Here is a tiny trained network, its code and every weight. The questions are about switching its units off for an input and a class, where a switched-off unit gives its printed mean instead of its output.

import numpy as np


def w(rows, s, z=0):
    codes = np.array(rows[::2]) - 128.0
    scale = np.full(codes.shape[1], s)
    scale[-1] = z or s
    return codes * scale


def norm(h):
    return h / np.sqrt((h * h).mean(-1, keepdims=True) + 1e-5)


def f(y):
    return y / 2 * (1 + np.tanh(0.7978845608 * (y + 0.044715 * y**3)))


def log_softmax(a):
    a = a - a.max(-1, keepdims=True)
    return a - np.log(np.exp(a).sum(-1, keepdims=True))


def net(x, mask):
    res = np.array(x, float).reshape(1, 6) / 4 @ E
    u = 0
    for l in range(3):
        y = f(norm(res) @ A[l][:, :-1].T + A[l][:, -1])
        res = res + np.where(mask[u : u + 5], y, B[l][:, -1]) @ B[l][:, :-1]
        u += 5
    return log_softmax(norm(res)[-1] @ U[:, :-1].T + U[:, -1])


A, B = {}, {}
E = w([
[85,213,139,78,139,145,57,191],'x0',
[156,98,17,178,142,81,38,140],'x1',
[199,87,95,144,173,143,107,147],'x2',
[126,103,86,100,130,234,85,93],'x3',
[125,142,160,80,72,194,164,67],'x4',
[172,2,110,167,108,223,71,84],'x5',
],0.0078)
A[0] = w([
[133,73,34,106,96,111,84,130,108],'0.n1',
[165,107,35,243,177,138,54,130,24],'0.n2',
[88,136,117,155,149,71,168,212,27],'0.n3',
[95,192,156,208,189,14,174,129,245],'0.n4',
[110,253,114,158,89,179,125,156,2],'0.n5',
],0.0067,0.00092)
B[0] = w([
[61,90,112,237,165,160,91,170,189],'0.n1',
[166,123,78,212,138,133,48,130,253],'0.n2',
[151,85,125,159,171,152,255,179,174],'0.n3',
[122,151,169,185,175,63,216,222,239],'0.n4',
[127,161,177,16,56,73,104,149,169],'0.n5',
],0.0079,0.0052)
A[1] = w([
[106,125,123,131,105,100,164,96,6],'1.n1',
[143,62,75,155,153,92,54,137,127],'1.n2',
[179,105,124,187,189,75,45,92,73],'1.n3',
[110,135,190,50,123,110,164,110,15],'1.n4',
[91,163,107,2,56,96,102,153,109],'1.n5',
],0.0092,0.0026)
B[1] = w([
[189,91,121,80,215,116,108,144,120],'1.n1',
[139,137,35,185,212,138,15,182,254],'1.n2',
[121,119,121,165,132,185,84,134,236],'1.n3',
[115,107,7,117,119,125,54,83,201],'1.n4',
[50,143,152,57,76,181,2,188,220],'1.n5',
],0.0082,0.0059)
A[2] = w([
[171,161,220,50,138,236,81,149,247],'2.n1',
[131,16,109,136,79,251,161,94,91],'2.n2',
[102,120,103,168,195,131,244,173,139],'2.n3',
[146,132,51,184,183,94,35,143,24],'2.n4',
[146,68,220,157,125,254,160,30,28],'2.n5',
],0.0054,0.0011)
B[2] = w([
[97,153,173,77,57,107,128,2,217],'2.n1',
[239,27,103,128,158,109,128,106,207],'2.n2',
[139,173,197,94,137,101,180,157,195],'2.n3',
[120,50,56,228,127,166,131,134,254],'2.n4',
[202,119,92,44,76,130,238,53,190],'2.n5',
],0.0089,0.0044)
U = w([
[237,51,157,74,111,179,186,43,5],'0',
[186,60,57,254,228,175,36,201,224],'1',
[130,206,216,185,216,26,253,246,180],'2',
[27,247,224,41,81,174,46,134,61],'3',
],0.0075,0.0031)

Each question gives the input, the list of numbers given to net, and the class t.
The units are the neurons (one row each of A and B). Each row of codes is followed by its name. A weight is (code - 128) times the scale printed after its matrix; where a second scale follows, it is the last column's (A, B and U).
mask holds one flag per neuron, layer by layer. A switched-off neuron (its flag False) gives its mean, the last column of its row in B, instead of its output. The means were averaged over made-up inputs and are rounded, as every weight is.
A unit's drop is (log p(t) with every unit on - log p(t) with that unit switched off) / (log p(t) with every unit on - log p(t) with every unit switched off).
The circuit of an input: a set's keep is (log p(t) with only the set's units on - log p(t) with every unit switched off) / (log p(t) with every unit on - log p(t) with every unit switched off). Starting from the 12 units with the biggest drops (on a tie, the unit counted first), units are removed one at a time, each time the one whose removal leaves the highest keep (on an exact tie, the one counted first), for as long as the keep stays at least 0.8.
circuit, biggest first: the units of the circuit, biggest drop first
unit that matters most: the unit with the biggest drop
k most important neurons of layer l: the k neurons of layer l with the biggest drops, biggest first
drop of u: that unit's drop, to one decimal
input [6,8,2,4,3,-7], class 3: circuit, biggest first : 0.n5, 1.n5
input [1,-3,6,-1,1,-1], class 0: circuit, biggest first : 1.n2, 0.n1
input [-5,3,-5,-1,6,5], class 0: circuit, biggest first : 0.n2, 2.n5
input [8,-7,5,3,0,6], class 0: circuit, biggest first : 1.n2, 2.n5
input [-1,-6,3,-1,6,-8], class 3: circuit, biggest first : 0.n5, 1.n4
input [-7,1,1,2,-2,-4], class 2: circuit, biggest first : 0.n4, 2.n3
input [7,6,-7,3,-5,-6], class 2: circuit, biggest first : 0.n4, 1.n4
input [-3,-3,-2,4,3,-3], class 3: unit that matters most : 1.n5
input [5,1,-6,1,7,8], class 0: circuit, biggest first : 2.n5, 1.n2
input [-2,6,2,4,5,-8], class 3: 2 most important neurons of layer 1 : 1.n5, 1.n2
input [-7,4,5,-5,-2,-4], class 2: 2 most important neurons of layer 2 : 2.n3, 2.n2
input [1,-2,6,-8,-6,2], class 2: 2 most important neurons of layer 0 : 0.n4, 0.n3
input [-7,-5,1,8,-5,-5], class 2: drop of 1.n3 : 0.2
input [5,2,0,1,-2,-3], class 3: unit that matters most : 0.n5
input [2,1,2,-7,-6,0], class 2: drop of 0.n4 : 0.3
input [-1,2,4,0,8,-6], class 3: drop of 2.n4 : 0.0
input [-2,-3,7,1,7,8], class 0: drop of 2.n5 : 0.1
